Below is a small trained network, with its code and all its weights. Each question gives an input and a class and asks what happens when units are switched off, that is, made to give their printed mean instead of their output.

import numpy as np


def w(rows, s, z=0):
    codes = np.array(rows[::2]) - 128.0
    scale = np.full(codes.shape[1], s)
    scale[-1] = z or s
    return codes * scale


def f(y):
    return y / 2 * (1 + np.tanh(0.7978845608 * (y + 0.044715 * y**3)))


def log_softmax(a):
    a = a - a.max(-1, keepdims=True)
    return a - np.log(np.exp(a).sum(-1, keepdims=True))


def net(x, mask):
    res = np.array(x, float).reshape(1, 7) / 4 @ E
    y = f(res @ A[0][:, :-1].T + A[0][:, -1])
    res = res + np.where(mask, y, B[0][:, -1]) @ B[0][:, :-1]
    return log_softmax(res[-1] @ U[:, :-1].T + U[:, -1])


A, B = {}, {}
E = w([
[157,117,187],'x0',
[44,236,12],'x1',
[114,254,163],'x2',
[46,106,45],'x3',
[45,70,54],'x4',
[230,39,95],'x5',
[36,72,212],'x6',
],0.0045)
A[0] = w([
[251,141,108,123],'neuron 0',
[103,126,150,120],'neuron 1',
[163,129,195,204],'neuron 2',
[95,209,1,63],'neuron 3',
[54,199,187,252],'neuron 4',
[142,139,115,56],'neuron 5',
[124,83,131,108],'neuron 6',
[207,27,75,146],'neuron 7',
[126,246,94,147],'neuron 8',
[67,19,53,123],'neuron 9',
[116,133,125,123],'neuron 10',
[187,210,92,65],'neuron 11',
[20,139,103,107],'neuron 12',
],0.0098,0.0047)
B[0] = w([
[170,106,192,207],'neuron 0',
[104,134,118,130],'neuron 1',
[70,133,212,209],'neuron 2',
[197,210,14,219],'neuron 3',
[48,184,192,253],'neuron 4',
[166,128,102,108],'neuron 5',
[99,108,127,136],'neuron 6',
[111,59,207,231],'neuron 7',
[192,213,159,213],'neuron 8',
[49,19,64,219],'neuron 9',
[128,135,116,127],'neuron 10',
[227,129,125,159],'neuron 11',
[57,152,7,196],'neuron 12',
],0.018,0.0054)
U = w([
[179,255,60,31],'0',
[103,93,182,250],'1',
[221,73,179,135],'2',
[63,224,167,168],'3',
[120,217,210,90],'4',
[112,53,36,37],'5',
],0.0067,0.0018)

Each question gives the input, the list of numbers given to net, and the class t.
The units are the neurons (one row each of A and B). Each row of codes is followed by its name. A weight is (code - 128) times the scale printed after its matrix; where a second scale follows, it is the last column's (A, B and U).
mask holds one flag per neuron, in row order. A switched-off neuron (its flag False) gives its mean, the last column of its row in B, instead of its output. The means were averaged over made-up inputs and are rounded, as every weight is.
A unit's drop is (log p(t) with every unit on - log p(t) with that unit switched off) / (log p(t) with every unit on - log p(t) with every unit switched off).
The circuit of an input: a set's keep is (log p(t) with only the set's units on - log p(t) with every unit switched off) / (log p(t) with every unit on - log p(t) with every unit switched off). Starting from the 12 units with the biggest drops (on a tie, the unit counted first), units are removed one at a time, each time the one whose removal leaves the highest keep (on an exact tie, the one counted first), for as long as the keep stays at least 0.8.
circuit, biggest first: the units of the circuit, biggest drop first
k most important neurons: the k neurons with the biggest drops, biggest first
drop when u is switched off: that unit's drop, to one decimal
input [-8,0,3,0,-1,4,-6], class 2: circuit, biggest first : (neuron 12; neuron 4)
input [4,0,4,6,2,1,-2], class 0: circuit, biggest first : (neuron 7; neuron 2)
input [-3,-1,5,-5,-7,4,-4], class 2: 3 most important neurons : (neuron 11; neuron 0; neuron 4)
input [3,1,2,-3,-6,3,-3], class 2: circuit, biggest first : (neuron 4; neuron 0)
input [3,-1,-5,8,-7,0,-5], class 2: 2 most important neurons : (neuron 4; neuron 12)
input [7,-2,-3,7,1,-5,3], class 5: circuit, biggest first : (neuron 9; neuron 8)
input [-3,5,7,7,8,2,2], class 0: circuit, biggest first : (neuron 3)
input [-6,8,-5,-7,-4,-6,5], class 0: circuit, biggest first : (neuron 7; neuron 2)
input [-1,2,-3,-1,7,-5,-4], class 0: 2 most important neurons : (neuron 3; neuron 7)
input [-8,-5,0,6,3,5,-1], class 5: 2 most important neurons : (neuron 9; neuron 4)
input [1,3,-3,7,-1,1,1], class 5: drop when neuron 9 is switched off : 0.1
input [-4,-4,-8,3,5,5,8], class 5: drop when neuron 9 is switched off : 1.2
input [-2,8,5,-6,7,1,3], class 0: drop when neuron 10 is switched off : 0.0
